Here is a tiny trained network, its code and every weight. The questions are about switching its units off for an input and a class, where a switched-off unit gives its printed mean instead of its output.

import numpy as np


def w(rows, s, z=0):
    codes = np.array(rows[::2]) - 128.0
    scale = np.full(codes.shape[1], s)
    scale[-1] = z or s
    return codes * scale


def norm(h):
    return h / np.sqrt((h * h).mean(-1, keepdims=True) + 1e-5)


def f(y):
    return np.maximum(y, 0)


def log_softmax(a):
    a = a - a.max(-1, keepdims=True)
    return a - np.log(np.exp(a).sum(-1, keepdims=True))


def net(x, mask):
    res = np.array(x, float).reshape(1, 4) / 4 @ E
    u = 0
    for l in range(4):
        y = f(norm(res) @ A[l][:, :-1].T + A[l][:, -1])
        res = res + np.where(mask[u : u + 7], y, B[l][:, -1]) @ B[l][:, :-1]
        u += 7
    return log_softmax(norm(res)[-1] @ U[:, :-1].T + U[:, -1])


A, B = {}, {}
E = w([
[160,32,97,169,48,118,92,25],'x0',
[121,138,68,77,97,61,162,80],'x1',
[217,104,89,183,74,93,29,111],'x2',
[140,100,53,12,146,110,65,81],'x3',
],0.011)
A[0] = w([
[148,164,79,157,98,106,123,108,2],'L0N0',
[141,153,145,161,150,110,95,143,49],'L0N1',
[96,97,109,84,109,128,149,80,125],'L0N2',
[78,128,182,124,170,147,184,148,146],'L0N3',
[144,123,132,173,8,75,159,138,88],'L0N4',
[129,112,157,121,197,143,116,62,59],'L0N5',
[130,135,85,77,160,95,140,133,187],'L0N6',
],0.016,0.0065)
B[0] = w([
[162,109,174,161,128,100,182,175,152],'L0N0',
[147,83,174,113,70,98,75,141,153],'L0N1',
[133,39,92,128,68,115,102,90,195],'L0N2',
[116,159,200,136,214,246,209,203,247],'L0N3',
[179,77,187,159,91,89,144,77,209],'L0N4',
[131,78,107,169,133,171,95,183,143],'L0N5',
[101,159,92,47,140,80,151,196,228],'L0N6',
],0.011)
A[1] = w([
[141,81,97,206,48,114,102,64,176],'L1N0',
[129,180,164,149,140,139,170,153,14],'L1N1',
[122,86,97,89,115,184,185,125,64],'L1N2',
[92,175,101,116,132,91,145,87,71],'L1N3',
[95,90,74,127,91,136,159,10,116],'L1N4',
[135,156,130,122,176,155,38,133,3],'L1N5',
[164,158,116,132,145,119,78,125,74],'L1N6',
],0.014,0.0048)
B[1] = w([
[236,157,208,49,41,117,67,32,246],'L1N0',
[174,215,152,152,157,165,114,93,181],'L1N1',
[109,47,93,182,191,118,51,144,168],'L1N2',
[188,169,79,103,2,153,186,134,141],'L1N3',
[174,73,240,139,117,93,128,184,185],'L1N4',
[108,169,23,182,160,148,115,62,139],'L1N5',
[81,135,70,178,96,83,67,155,140],'L1N6',
],0.0088,0.012)
A[2] = w([
[94,132,139,129,139,129,114,111,1],'L2N0',
[118,136,112,163,116,147,123,101,37],'L2N1',
[113,113,104,250,124,166,106,83,33],'L2N2',
[142,134,128,155,143,128,87,94,153],'L2N3',
[118,122,139,114,116,95,147,172,82],'L2N4',
[145,113,122,148,122,107,124,138,152],'L2N5',
[105,102,117,115,113,111,190,139,4],'L2N6',
],0.019,0.0036)
B[2] = w([
[172,75,154,206,149,70,152,151,128],'L2N0',
[171,147,180,91,124,138,131,147,134],'L2N1',
[183,147,215,46,53,117,191,92,194],'L2N2',
[157,176,92,1,128,104,120,140,253],'L2N3',
[168,167,114,243,114,122,94,156,231],'L2N4',
[88,82,187,153,150,84,141,160,225],'L2N5',
[108,206,62,181,165,64,73,126,192],'L2N6',
],0.0097,0.0041)
A[3] = w([
[156,136,52,156,115,207,66,69,5],'L3N0',
[147,187,167,127,162,114,145,129,119],'L3N1',
[57,197,41,69,98,77,201,120,17],'L3N2',
[99,214,200,193,157,251,200,131,3],'L3N3',
[99,99,132,164,119,105,183,2,94],'L3N4',
[153,138,152,241,120,95,112,53,159],'L3N5',
[185,191,197,106,129,231,153,135,252],'L3N6',
],0.0095,0.0022)
B[3] = w([
[119,130,67,75,97,66,132,231,133],'L3N0',
[140,142,152,212,104,51,125,97,174],'L3N1',
[177,190,85,152,88,174,96,61,171],'L3N2',
[47,220,165,173,163,146,254,93,241],'L3N3',
[109,56,127,91,95,163,50,178,149],'L3N4',
[93,90,182,46,68,80,136,157,171],'L3N5',
[183,141,195,101,157,125,216,96,246],'L3N6',
],0.0096,0.011)
U = w([
[88,53,104,158,190,153,96,191,110],'0',
[175,79,202,92,83,123,118,82,165],'1',
[116,181,4,98,157,110,106,152,95],'2',
[119,198,181,166,184,153,233,137,189],'3',
[73,136,81,220,123,172,120,5,2],'4',
],0.02,0.0097)

Each question gives the input, the list of numbers given to net, and the class t.
The units are the neurons (one row each of A and B). Each row of codes is followed by its name. A weight is (code - 128) times the scale printed after its matrix; where a second scale follows, it is the last column's (A, B and U).
mask holds one flag per neuron, layer by layer. A switched-off neuron (its flag False) gives its mean, the last column of its row in B, instead of its output. The means were averaged over made-up inputs and are rounded, as every weight is.
A unit's drop is (log p(t) with every unit on - log p(t) with that unit switched off) / (log p(t) with every unit on - log p(t) with every unit switched off).
The circuit of an input: a set's keep is (log p(t) with only the set's units on - log p(t) with every unit switched off) / (log p(t) with every unit on - log p(t) with every unit switched off). Starting from the 12 units with the biggest drops (on a tie, the unit counted first), units are removed one at a time, each time the one whose removal leaves the highest keep (on an exact tie, the one counted first), for as long as the keep stays at least 0.8.
circuit, biggest first: the units of the circuit, biggest drop first
unit that matters most: the unit with the biggest drop
k most important neurons: the k neurons with the biggest drops, biggest first
k most important neurons of layer l: the k neurons of layer l with the biggest drops, biggest first
drop when u is switched off: that unit's drop, to one decimal
input [-5,0,6,-3], class 1: circuit, biggest first -> L0N3
input [-7,2,8,-8], class 1: circuit, biggest first -> L0N3; L3N3
input [0,-2,-5,5], class 0: 2 most important neurons -> L0N2; L1N2
input [-7,3,8,-1], class 1: 2 most important neurons of layer 0 -> L0N3; L0N1
input [0,0,-6,4], class 0: 2 most important neurons -> L0N2; L1N2
input [4,1,-8,1], class 0: 2 most important neurons -> L0N2; L1N2
input [-7,-8,8,2], class 1: 2 most important neurons -> L2N2; L0N6
input [0,-4,6,5], class 2: 3 most important neurons of layer 0 -> L0N3; L0N4; L0N2
input [-8,-7,5,5], class 2: 2 most important neurons -> L0N3; L1N5
input [-6,5,1,1], class 2: 2 most important neurons of layer 0 -> L0N6; L0N3
input [-8,1,6,3], class 2: drop when L0N3 is switched off -> 0.1
input [-6,-2,6,3], class 2: drop when L0N3 is switched off -> 0.2
input [4,-5,2,-6], class 1: drop when L0N3 is switched off -> 0.0
input [-1,5,-4,7], class 2: unit that matters most -> L0N6
input [-5,-1,8,-5], class 1: drop when L0N3 is switched off -> 0.3
